Each row has a name. Each piece below is followed by the name of the row it came from, unless a question asks for something else. Each question is about the rows just above it. Places in a row count from 0.

Columns, left to right: M G C X P H B L
(122): [185 164 167 161 166 165 163 164]
(157): [154 129 110 108 108 101  90  75]
(115): [103 112 104 105 102  89  78  70]
(160): [117 154 148 155 150 149 121 160]
(158): [117 154 148 155 150 149 121 133]
(23): [106 123 105 121 130 131 152 152]
(101): [ 99  86 149 148 155 150 104 127]
(72): [157 171 130 121 105 173 174 167]
Does one of the named rows hold [164 167 161 166 165] side by side, in this order? -> yes
[117 154 148 155 150 149 121 160] is in which row? -> (160)
[166 108 102 150 150] is in which column, read top down? -> P
Which row holds [106 123 105 121 130 131 152 152]? -> (23)
Which entry of (122) is missing from [161 166 164 164 165 167 185]? -> [163]

Columns, left to right: S K R F
(13): [147 145 105  56]
(45): [140 100 139 169]
(96): [130 119 125  78]
(9): [123  89  90 148]
Row and place of [89] in the named rows: -> (9), 1
Which column holds this, read top down? [169  78 148] -> F
Which column holds this, read top down? [139 125  90] -> R
Row and place of [123] in the named rows: -> (9), 0
Which row holds [139 100 140] read backwards? -> (45)
Is [123  89  90 148] printed in one of the named rows, side by side and in this order? -> yes

Columns, left to right: U Y V E J Z
(25): [134 127 128 193 196 199]
(38): [126 128 198 197 195 197]
(86): [128 133 121 194 128 193]
which: [134 127 128 193 196 199] -> (25)
Among the named rows, does one hold [128 133] next to each other, in this order? -> yes
Is [126 128 197 197 195] printed in one of the named rows, side by side and in this order? -> no
Which column holds this, read top down? [127 128] -> Y
Which entry of (86) is missing from [128 194 133 128 121]? -> [193]

Columns, left to right: W N D Q T A
(37): [ 66 134  95  65 190  94]
(52): [ 66 134 135 116 190  89]
(33): [132  85 103 146 173 144]
(21): [184 141 116 121  70 154]
Where in the named rows is [135]? -> (52), 2
Which entry of (21) is missing from [ 70 141 116 154 121]? -> [184]
Does one of the named rows hold [173 144] side by side, in this order? -> yes
Row and place of [85] in the named rows: -> (33), 1
Which entry of (37) is missing from [ 65  95 190  66 134]? -> [94]

Columns, left to right: tos fasal Nol Keb vovu roge Tulo
(71): [130 131 130 137 123 125 132]
(112): [123 126 128 134 122 132 132]
(153): [107 115 123 148 102 147 131]
(135): [122 133 116 126 133 130 123]
(196): [109 144  78 114 162 139 109]
(137): [131 160 168 190 105 128 180]
(59): [105 147  78 120 150 135 108]
(20): [127 130 126 129 128 125 172]
(124): [106 146  78 117 156 137 109]
(76): [132 134 134 152 117 120 138]
(50): [126 127 127 130 126 129 129]
Where in the named rows is [114]? -> (196), 3
[137 134 148 126 114 190 120] is in which column, read top down? -> Keb
Which row holds [129 129 126 130 127] read backwards? -> (50)
[162 105 150 128 156 117] is in which column, read top down? -> vovu

Columns, left to right: fim Vegos naf runor
(138): [111 152 123 111]
(113): [136 120 105  90]
(5): [153  82 177  83]
(111): [158 123 157 128]
Shuffled (111) with one entry gone: [128 123 157], missing -> [158]
[123 158] is which row, read backwards? -> (111)
(111) without one entry, shuffled: [128 157 123]. Gone: -> [158]
Which column holds [ 83 128] top down? -> runor
Where in the named rows is [152]? -> (138), 1
[128] is at row and place -> (111), 3
(111) without one entry, shuffled: [128 123 158]. Gone: -> [157]

Columns, left to right: gibo gatin dez fafe tise Zetev tad goru teg
(69): [152 130 120  90 185 126 104 140 144]
(66): [101 137 112 171 108 160 151  98 103]
(3): [134 119 165  97 139  86 118 160 146]
(4): [126 138  94 152 154 178 134  99 109]
(82): [138  94 152 154 178 136  99 112 125]
Shuffled (4) with one entry gone: [134  99 178 154 126  94 109 138], missing -> [152]
Which column holds [ 94 152] top down? -> dez
Which row holds [ 99 134 178 154 152  94 138] read backwards? -> (4)
Is [136  99] printed in one of the named rows, side by side and in this order? -> yes
Is [160 151] printed in one of the named rows, side by side and in this order? -> yes
Row and place of [125] in the named rows: -> (82), 8

